Below is a small trained network, with its code and all its weights. Each question gives an input and a class and asks what happens when units are switched off, that is, made to give their printed mean instead of their output.

import numpy as np


def w(rows, s, z=0):
    codes = np.array(rows[::2]) - 128.0
    scale = np.full(codes.shape[1], s)
    scale[-1] = z or s
    return codes * scale


def norm(h):
    return h / np.sqrt((h * h).mean(-1, keepdims=True) + 1e-5)


def f(y):
    return y / 2 * (1 + np.tanh(0.7978845608 * (y + 0.044715 * y**3)))


def log_softmax(a):
    a = a - a.max(-1, keepdims=True)
    return a - np.log(np.exp(a).sum(-1, keepdims=True))


def net(x, mask):
    res = np.array(x, float).reshape(1, 8) / 4 @ E
    u = 0
    for l in range(2):
        y = f(norm(res) @ A[l][:, :-1].T + A[l][:, -1])
        res = res + np.where(mask[u : u + 12], y, B[l][:, -1]) @ B[l][:, :-1]
        u += 12
    return log_softmax(norm(res)[-1] @ U[:, :-1].T + U[:, -1])


A, B = {}, {}
E = w([
[103,181,143,139,236,133,11,221,143,102],'x0',
[64,180,129,107,128,134,232,75,128,180],'x1',
[111,106,87,219,52,123,137,42,123,83],'x2',
[128,142,45,66,103,92,143,38,184,96],'x3',
[84,249,164,96,154,176,146,224,100,182],'x4',
[70,117,77,87,100,163,68,129,176,191],'x5',
[67,151,127,34,219,105,161,124,175,66],'x6',
[144,35,195,120,111,145,129,135,106,91],'x7',
],0.0021)
A[0] = w([
[118,97,138,120,196,132,2,195,157,79,66],'0.n1',
[170,159,139,153,91,142,90,166,101,121,2],'0.n2',
[137,147,85,63,171,93,130,104,182,119,64],'0.n3',
[125,108,136,99,109,148,132,155,123,128,71],'0.n4',
[150,89,111,176,121,98,97,88,118,72,120],'0.n5',
[139,120,128,123,123,118,156,124,121,129,113],'0.n6',
[79,95,94,123,123,137,96,75,157,112,71],'0.n7',
[194,151,119,83,153,104,115,149,133,124,71],'0.n8',
[115,83,167,183,106,170,113,133,112,139,112],'0.n9',
[134,114,127,121,128,136,135,125,120,127,107],'0.n10',
[144,135,98,146,99,154,65,165,141,166,85],'0.n11',
[108,185,142,82,160,144,139,176,128,150,52],'0.n12',
],0.0055,0.0021)
B[0] = w([
[147,181,105,118,173,1,1,221,42,248,255],'0.n1',
[43,197,109,126,135,172,153,103,99,140,137],'0.n2',
[78,142,71,126,70,154,73,87,128,169,168],'0.n3',
[145,112,128,114,114,123,116,129,119,101,119],'0.n4',
[204,67,133,171,104,112,116,138,196,109,191],'0.n5',
[118,114,132,112,148,153,109,140,153,134,130],'0.n6',
[142,145,118,185,105,175,190,85,127,130,157],'0.n7',
[109,133,89,143,94,141,137,110,167,137,137],'0.n8',
[126,153,57,67,124,96,87,102,163,125,166],'0.n9',
[127,121,135,115,133,117,127,131,143,122,124],'0.n10',
[122,151,156,117,165,41,117,185,72,208,161],'0.n11',
[180,104,109,178,109,86,114,122,128,72,170],'0.n12',
],0.0041,0.0038)
A[1] = w([
[49,225,175,133,200,151,194,206,124,98,79],'1.n1',
[136,74,167,45,210,113,198,87,193,85,71],'1.n2',
[170,68,145,238,109,111,77,60,131,35,101],'1.n3',
[86,200,172,168,164,130,166,177,106,116,88],'1.n4',
[91,206,88,132,100,153,180,64,150,153,152],'1.n5',
[89,129,133,123,213,99,13,179,113,122,92],'1.n6',
[141,58,165,56,142,147,153,138,131,116,34],'1.n7',
[64,128,71,85,142,147,109,34,193,115,3],'1.n8',
[145,107,174,123,57,168,158,141,63,136,133],'1.n9',
[101,205,84,37,201,77,148,130,163,3,133],'1.n10',
[224,116,192,142,174,110,90,208,79,99,93],'1.n11',
[103,125,112,125,124,150,15,211,120,243,73],'1.n12',
],0.0039,0.0018)
B[1] = w([
[228,80,104,215,189,114,103,142,135,101,160],'1.n1',
[78,144,155,114,156,83,149,183,90,155,143],'1.n2',
[180,81,79,124,80,117,89,139,203,169,184],'1.n3',
[169,139,100,183,201,129,122,124,125,95,146],'1.n4',
[53,170,73,104,150,80,88,140,120,159,171],'1.n5',
[131,175,113,103,106,81,103,159,81,231,232],'1.n6',
[112,100,173,99,117,103,158,145,126,105,115],'1.n7',
[72,177,110,176,78,205,158,91,117,134,144],'1.n8',
[104,146,121,84,142,145,50,138,187,96,141],'1.n9',
[134,137,98,144,53,77,65,147,96,253,157],'1.n10',
[64,173,78,110,78,161,151,77,143,170,207],'1.n11',
[180,113,130,106,130,33,92,180,110,174,254],'1.n12',
],0.0041,0.0039)
U = w([
[2,182,69,110,86,158,163,40,150,152,153],'0',
[144,177,110,129,161,42,42,191,80,227,190],'1',
[98,61,226,50,134,129,206,138,127,87,120],'2',
[171,163,150,220,229,151,174,141,104,58,106],'3',
[136,130,172,125,185,220,104,144,119,87,3],'4',
[216,17,98,165,57,126,110,74,226,101,164],'5',
[133,134,192,87,107,204,97,132,121,90,26],'6',
],0.0083,0.0049)

Each question gives the input, the list of numbers given to net, and the class t.
The units are the neurons (one row each of A and B). Each row of codes is followed by its name. A weight is (code - 128) times the scale printed after its matrix; where a second scale follows, it is the last column's (A, B and U).
mask holds one flag per neuron, layer by layer. A switched-off neuron (its flag False) gives its mean, the last column of its row in B, instead of its output. The means were averaged over made-up inputs and are rounded, as every weight is.
A unit's drop is (log p(t) with every unit on - log p(t) with that unit switched off) / (log p(t) with every unit on - log p(t) with every unit switched off).
The circuit of an input: a set's keep is (log p(t) with only the set's units on - log p(t) with every unit switched off) / (log p(t) with every unit on - log p(t) with every unit switched off). Starting from the 12 units with the biggest drops (on a tie, the unit counted first), units are removed one at a time, each time the one whose removal leaves the highest keep (on an exact tie, the one counted first), for as long as the keep stays at least 0.8.
units of the circuit, in order: the units of the circuit, biggest drop first
k most important neurons: the k neurons with the biggest drops, biggest first
k most important neurons of layer l: the k neurons of layer l with the biggest drops, biggest first
drop when u is switched off: that unit's drop, to one decimal
input [-5,-1,8,-2,0,7,-7,-2], class 5: units of the circuit, in order -> 0.n1, 1.n6
input [1,8,0,-2,2,8,1,0], class 0: units of the circuit, in order -> 0.n1
input [-3,-2,-3,3,7,-8,-1,6], class 3: 2 most important neurons -> 1.n1, 0.n5
input [-4,0,4,-8,6,-3,8,4], class 3: 2 most important neurons -> 1.n1, 0.n1
input [0,6,6,6,-1,-8,-5,-6], class 5: 2 most important neurons of layer 1 -> 1.n3, 1.n11
input [-4,0,-6,-3,-7,8,-2,0], class 5: 2 most important neurons -> 0.n1, 1.n6
input [-8,0,-3,5,-8,8,2,-2], class 0: 4 most important neurons of layer 1 -> 1.n8, 1.n5, 1.n12, 1.n1
input [-6,-4,0,-8,2,-3,0,-2], class 4: 3 most important neurons -> 0.n1, 1.n9, 0.n2
input [-2,-7,-7,8,-4,-6,3,-7], class 0: 3 most important neurons of layer 1 -> 1.n8, 1.n12, 1.n1
input [-8,8,-4,0,1,-5,-1,-6], class 0: 3 most important neurons -> 0.n1, 1.n12, 1.n5
input [0,2,-6,7,-7,2,-3,3], class 5: 2 most important neurons of layer 0 -> 0.n5, 0.n2
input [-6,1,2,-6,-6,-6,8,-8], class 5: 2 most important neurons -> 1.n3, 0.n5
input [0,-5,4,-6,-5,-2,2,4], class 5: 2 most important neurons of layer 0 -> 0.n5, 0.n11
input [-5,-2,-2,-7,-7,-2,7,-5], class 2: 2 most important neurons of layer 0 -> 0.n12, 0.n1
input [4,-1,6,2,4,-5,-3,-6], class 3: 3 most important neurons of layer 0 -> 0.n1, 0.n9, 0.n3
input [-8,-2,-4,7,-1,-6,7,1], class 0: most important neuron -> 0.n3
input [-2,8,-8,-6,0,-6,2,5], class 3: 2 most important neurons of layer 1 -> 1.n1, 1.n4
input [-7,0,7,-8,4,1,-3,2], class 0: drop when 0.n12 is switched off -> 0.4
input [-5,4,-5,8,7,5,1,6], class 0: drop when 0.n1 is switched off -> 0.4
input [-4,0,-2,-4,4,-8,4,0], class 3: drop when 1.n7 is switched off -> 0.0
input [-1,8,-5,-6,-2,-7,-5,-3], class 3: most important neuron of layer 0 -> 0.n1
